Below is a small trained network, with its code and all its weights. Each question gives an input and a class and asks what happens when units are switched off, that is, made to give their printed mean instead of their output.

import numpy as np


def w(rows, s, z=0):
    codes = np.array(rows[::2]) - 128.0
    scale = np.full(codes.shape[1], s)
    scale[-1] = z or s
    return codes * scale


def f(y):
    return y / 2 * (1 + np.tanh(0.7978845608 * (y + 0.044715 * y**3)))


def log_softmax(a):
    a = a - a.max(-1, keepdims=True)
    return a - np.log(np.exp(a).sum(-1, keepdims=True))


def net(x, mask):
    res = np.array(x, float).reshape(1, 7) / 4 @ E
    y = f(res @ A[0][:, :-1].T + A[0][:, -1])
    res = res + np.where(mask, y, B[0][:, -1]) @ B[0][:, :-1]
    return log_softmax(res[-1] @ U[:, :-1].T + U[:, -1])


A, B = {}, {}
E = w([
[127,94,68,187,127,153,118,199,86],'x0',
[208,188,87,171,139,71,145,111,43],'x1',
[165,72,182,112,44,86,118,124,136],'x2',
[110,148,141,154,61,203,174,165,88],'x3',
[183,109,255,63,154,108,105,131,54],'x4',
[56,125,98,147,153,98,133,140,86],'x5',
[128,192,106,38,128,74,149,160,94],'x6',
],0.0097)
A[0] = w([
[145,130,58,173,182,96,111,44,224,145],'N1',
[151,53,100,164,142,90,87,80,68,130],'N2',
[62,112,118,176,137,143,138,142,184,91],'N3',
[177,122,120,163,121,157,159,178,142,88],'N4',
[172,44,75,157,129,186,172,190,33,100],'N5',
[174,234,144,117,95,63,154,104,37,158],'N6',
[189,208,147,103,128,130,95,120,112,136],'N7',
[140,193,82,111,126,97,177,99,56,156],'N8',
[146,199,100,126,115,128,164,142,92,126],'N9',
[90,134,230,74,102,114,124,29,183,252],'N10',
[198,191,126,146,121,115,102,135,103,60],'N11',
[124,103,66,247,2,221,159,70,159,160],'N12',
[120,112,195,175,112,127,122,66,65,156],'N13',
[45,147,46,111,207,155,114,172,115,135],'N14',
],0.008,0.0042)
B[0] = w([
[12,215,106,50,90,218,183,35,133,190],'N1',
[93,151,218,114,103,158,137,108,138,156],'N2',
[134,70,121,128,91,110,141,188,132,171],'N3',
[180,103,126,107,78,78,134,140,145,141],'N4',
[161,172,147,67,72,95,103,126,178,178],'N5',
[178,44,64,146,122,64,152,202,62,216],'N6',
[138,133,124,126,131,122,129,147,79,174],'N7',
[116,16,27,193,148,146,125,196,103,183],'N8',
[159,91,54,138,132,150,142,102,119,161],'N9',
[128,181,172,51,139,80,231,100,94,247],'N10',
[154,111,114,135,194,148,82,118,152,153],'N11',
[250,135,96,71,132,50,254,128,83,234],'N12',
[65,149,197,112,104,142,125,33,138,172],'N13',
[94,67,96,229,142,201,27,142,201,196],'N14',
],0.0075,0.012)
U = w([
[212,77,176,162,118,117,9,168,169,18],'0',
[254,60,68,124,151,70,152,200,83,140],'1',
[32,107,58,216,184,161,68,133,128,152],'2',
[123,218,233,9,102,115,144,7,133,253],'3',
],0.0066,0.0023)

Each question gives the input, the list of numbers given to net, and the class t.
The units are the neurons (one row each of A and B). Each row of codes is followed by its name. A weight is (code - 128) times the scale printed after its matrix; where a second scale follows, it is the last column's (A, B and U).
mask holds one flag per neuron, in row order. A switched-off neuron (its flag False) gives its mean, the last column of its row in B, instead of its output. The means were averaged over made-up inputs and are rounded, as every weight is.
A unit's drop is (log p(t) with every unit on - log p(t) with that unit switched off) / (log p(t) with every unit on - log p(t) with every unit switched off).
The circuit of an input: a set's keep is (log p(t) with only the set's units on - log p(t) with every unit switched off) / (log p(t) with every unit on - log p(t) with every unit switched off). Starting from the 12 units with the biggest drops (on a tie, the unit counted first), units are removed one at a time, each time the one whose removal leaves the highest keep (on an exact tie, the one counted first), for as long as the keep stays at least 0.8.
units of the circuit, in order: the units of the circuit, biggest drop first
k most important neurons: the k neurons with the biggest drops, biggest first
drop of u: that unit's drop, to one decimal
input [-4,0,-5,-5,-7,-3,-2], class 3: units of the circuit, in order => N1
input [6,-8,0,5,6,0,3], class 3: 2 most important neurons => N6, N8
input [-1,8,-5,-3,5,4,-5], class 2: 4 most important neurons => N12, N10, N13, N2
input [3,1,-5,-4,-5,-7,1], class 2: units of the circuit, in order => N10, N1
input [5,8,1,-1,5,-4,-7], class 0: units of the circuit, in order => N10, N2, N12
input [-3,3,-2,2,-4,6,6], class 2: 2 most important neurons => N12, N14
input [-6,4,7,-6,6,8,5], class 1: 2 most important neurons => N6, N8
input [4,5,-3,0,7,4,-5], class 0: units of the circuit, in order => N10, N12, N5
input [-1,-4,3,5,8,7,8], class 1: 2 most important neurons => N6, N1
input [6,-7,7,-2,1,-6,6], class 3: 3 most important neurons => N6, N8, N14
input [6,-6,-1,8,5,-2,-2], class 3: 4 most important neurons => N6, N8, N5, N14
input [-6,-7,0,4,-7,7,6], class 2: drop of N14 => 1.1
input [-2,2,-4,-1,-1,-1,-4], class 3: drop of N6 => 0.3
input [-2,8,-5,7,-8,4,-7], class 1: units of the circuit, in order => N12
input [3,-8,7,-7,5,-5,-5], class 3: drop of N10 => 0.1
